Below is a small trained network, with its code and all its weights. Each question gives an input and a target symbol and asks what happens when units are switched off, that is, made to give their printed mean instead of their output.

import numpy as np


def w(rows, s, z=0):
    codes = np.array(rows[::2]) - 128.0
    scale = np.full(codes.shape[1], s)
    scale[-1] = z or s
    return codes * scale


def norm(h):
    return h / np.sqrt((h * h).mean(-1, keepdims=True) + 1e-5)


def f(y):
    return y / 2 * (1 + np.tanh(0.7978845608 * (y + 0.044715 * y**3)))


def softmax(a):
    e = np.exp(a - a.max(-1, keepdims=True))
    return e / e.sum(-1, keepdims=True)


def log_softmax(a):
    a = a - a.max(-1, keepdims=True)
    return a - np.log(np.exp(a).sum(-1, keepdims=True))


def net(x, mask):
    ids = ['βδζηθλμπστψω'.index(c) for c in x.split()]
    T = len(ids)
    res = E[ids] + P[:T]
    r = norm(res)
    for j in range(2):
        rows = slice(2 * j, 2 * j + 2)
        q, k, v = (r @ M[0][rows].T for M in (Q, K, V))
        z = softmax(np.where(np.tri(T) > 0, q @ k.T / 2**0.5, -1e9)) @ v
        o = O[0][rows]
        res = res + np.where(mask[j], z, o[:, -1]) @ o[:, :-1]
    y = f(norm(res) @ A[0][:, :-1].T + A[0][:, -1])
    res = res + np.where(mask[2:26], y, B[0][:, -1]) @ B[0][:, :-1]
    return log_softmax(norm(res)[-1] @ U[:, :-1].T + U[:, -1])


Q, K, V, O, A, B = {}, {}, {}, {}, {}, {}
E = w([
[121,132,81],'β',
[144,59,141],'δ',
[155,139,142],'ζ',
[151,75,137],'η',
[152,76,137],'θ',
[77,254,192],'λ',
[144,64,139],'μ',
[151,75,138],'π',
[70,134,131],'σ',
[151,76,137],'τ',
[151,75,137],'ψ',
[145,55,143],'ω',
],0.0019)
P = w([
[160,3,143],'0',
[161,20,139],'1',
[156,38,134],'2',
[158,55,135],'3',
[160,68,134],'4',
[164,81,132],'5',
[170,94,128],'6',
[174,108,125],'7',
[173,120,116],'8',
[177,132,115],'9',
[183,148,109],'10',
[187,169,104],'11',
[181,149,103],'12',
],0.00068)
Q[0] = w([
[251,1,136],'H1',
[12,252,122],'H1',
[238,143,63],'H2',
[213,132,106],'H2',
],0.0085)
K[0] = w([
[121,238,126],'H1',
[129,2,135],'H1',
[62,240,168],'H2',
[102,206,172],'H2',
],0.0078)
V[0] = w([
[63,106,139],'H1',
[125,133,1],'H1',
[142,87,183],'H2',
[131,195,238],'H2',
],0.0028)
O[0] = w([
[104,130,54,96],'H1',
[172,26,137,189],'H1',
[191,145,120,178],'H2',
[112,2,132,5],'H2',
],0.0027,0.0017)
A[0] = w([
[150,136,141,129],'N1',
[124,161,82,138],'N2',
[115,102,113,168],'N3',
[128,128,128,126],'N4',
[138,129,131,148],'N5',
[151,132,137,153],'N6',
[117,112,106,186],'N7',
[2,167,136,84],'N8',
[139,149,192,122],'N9',
[133,131,130,114],'N10',
[127,164,102,150],'N11',
[145,133,134,94],'N12',
[112,104,115,188],'N13',
[123,172,71,115],'N14',
[97,109,129,218],'N15',
[112,96,101,191],'N16',
[135,150,219,128],'N17',
[87,146,132,4],'N18',
[101,142,129,7],'N19',
[144,139,135,137],'N20',
[123,157,92,106],'N21',
[136,151,222,130],'N22',
[133,109,120,172],'N23',
[141,142,154,116],'N24',
],0.0052,0.0012)
B[0] = w([
[98,162,76,187],'N1',
[124,31,189,162],'N2',
[100,159,182,141],'N3',
[128,128,128,127],'N4',
[113,155,119,168],'N5',
[100,167,100,211],'N6',
[89,140,182,155],'N7',
[221,238,90,22],'N8',
[59,77,102,143],'N9',
[129,128,127,131],'N10',
[127,68,167,155],'N11',
[120,150,92,151],'N12',
[96,167,197,142],'N13',
[144,8,193,166],'N14',
[132,205,193,111],'N15',
[79,160,195,160],'N16',
[48,53,120,148],'N17',
[205,101,122,2],'N18',
[187,90,117,17],'N19',
[97,147,97,173],'N20',
[138,44,166,128],'N21',
[34,48,122,153],'N22',
[109,175,149,188],'N23',
[104,121,95,144],'N24',
],0.0017,0.00099)
U = w([
[247,13,166,235],'β',
[85,173,190,110],'δ',
[2,38,42,196],'ζ',
[142,146,83,25],'η',
[156,162,51,65],'θ',
[132,130,120,3],'λ',
[71,234,185,161],'μ',
[142,146,81,34],'π',
[225,242,147,130],'σ',
[148,160,63,44],'τ',
[146,161,55,65],'ψ',
[94,128,214,100],'ω',
],0.0081,0.0056)

Each question gives the input, a string of symbols that net reads in full, and the target symbol t.
The units are the heads (2 rows each of Q, K, V and O) and the neurons (one row each of A and B). Each row of codes is followed by its name. A weight is (code - 128) times the scale printed after its matrix; where a second scale follows, it is the last column's (O, A, B and U).
mask holds one flag per unit, heads first, then neurons. A switched-off unit (its flag False) gives its mean, the last column of its rows in O or B, instead of its output. The means were averaged over made-up inputs and are rounded, as every weight is.
A unit's drop is (log p(t) with every unit on - log p(t) with that unit switched off) / (log p(t) with every unit on - log p(t) with every unit switched off).
most important unit: the unit with the biggest drop
k most important neurons: the k neurons with the biggest drops, biggest first
which heads matter: for each layer, one digit per head in row order, 1 if its drop is at least 0.15 and else 0, layers parted by /
drop of u: that unit's drop, to one decimal
input μ θ τ σ ψ, target σ: most important unit	H1
input β β ζ π τ θ ψ δ η θ η σ δ, target σ: which heads matter	10
input θ β ζ ψ ζ ψ β β ζ ψ ω σ η, target σ: 3 most important neurons	(N22; N14; N17)
input β β δ π θ σ θ θ, target σ: 2 most important neurons	(N22; N17)
input β π β ζ θ β τ σ, target σ: 2 most important neurons	(N8; N18)
input ζ θ θ, target ζ: 2 most important neurons	(N22; N17)
input μ β ζ ζ β β ψ β ζ π ψ ψ, target ζ: 2 most important neurons	(N22; N17)
input β β ψ θ β β β σ μ, target σ: drop of N14	0.5
input λ σ β β ζ π θ τ τ δ, target μ: drop of H1	0.7
input β τ θ η δ λ μ, target μ: which heads matter	11
input ζ β π β ψ ζ π β ψ β, target β: which heads matter	00
input λ σ τ η θ β β ω ψ β τ θ τ, target μ: drop of H1	0.7
input μ β μ σ π τ, target σ: drop of N14	0.1
input η β β σ ψ π, target σ: most important unit	H1
input λ β σ τ β β ζ, target μ: 2 most important neurons	(N14; N2)
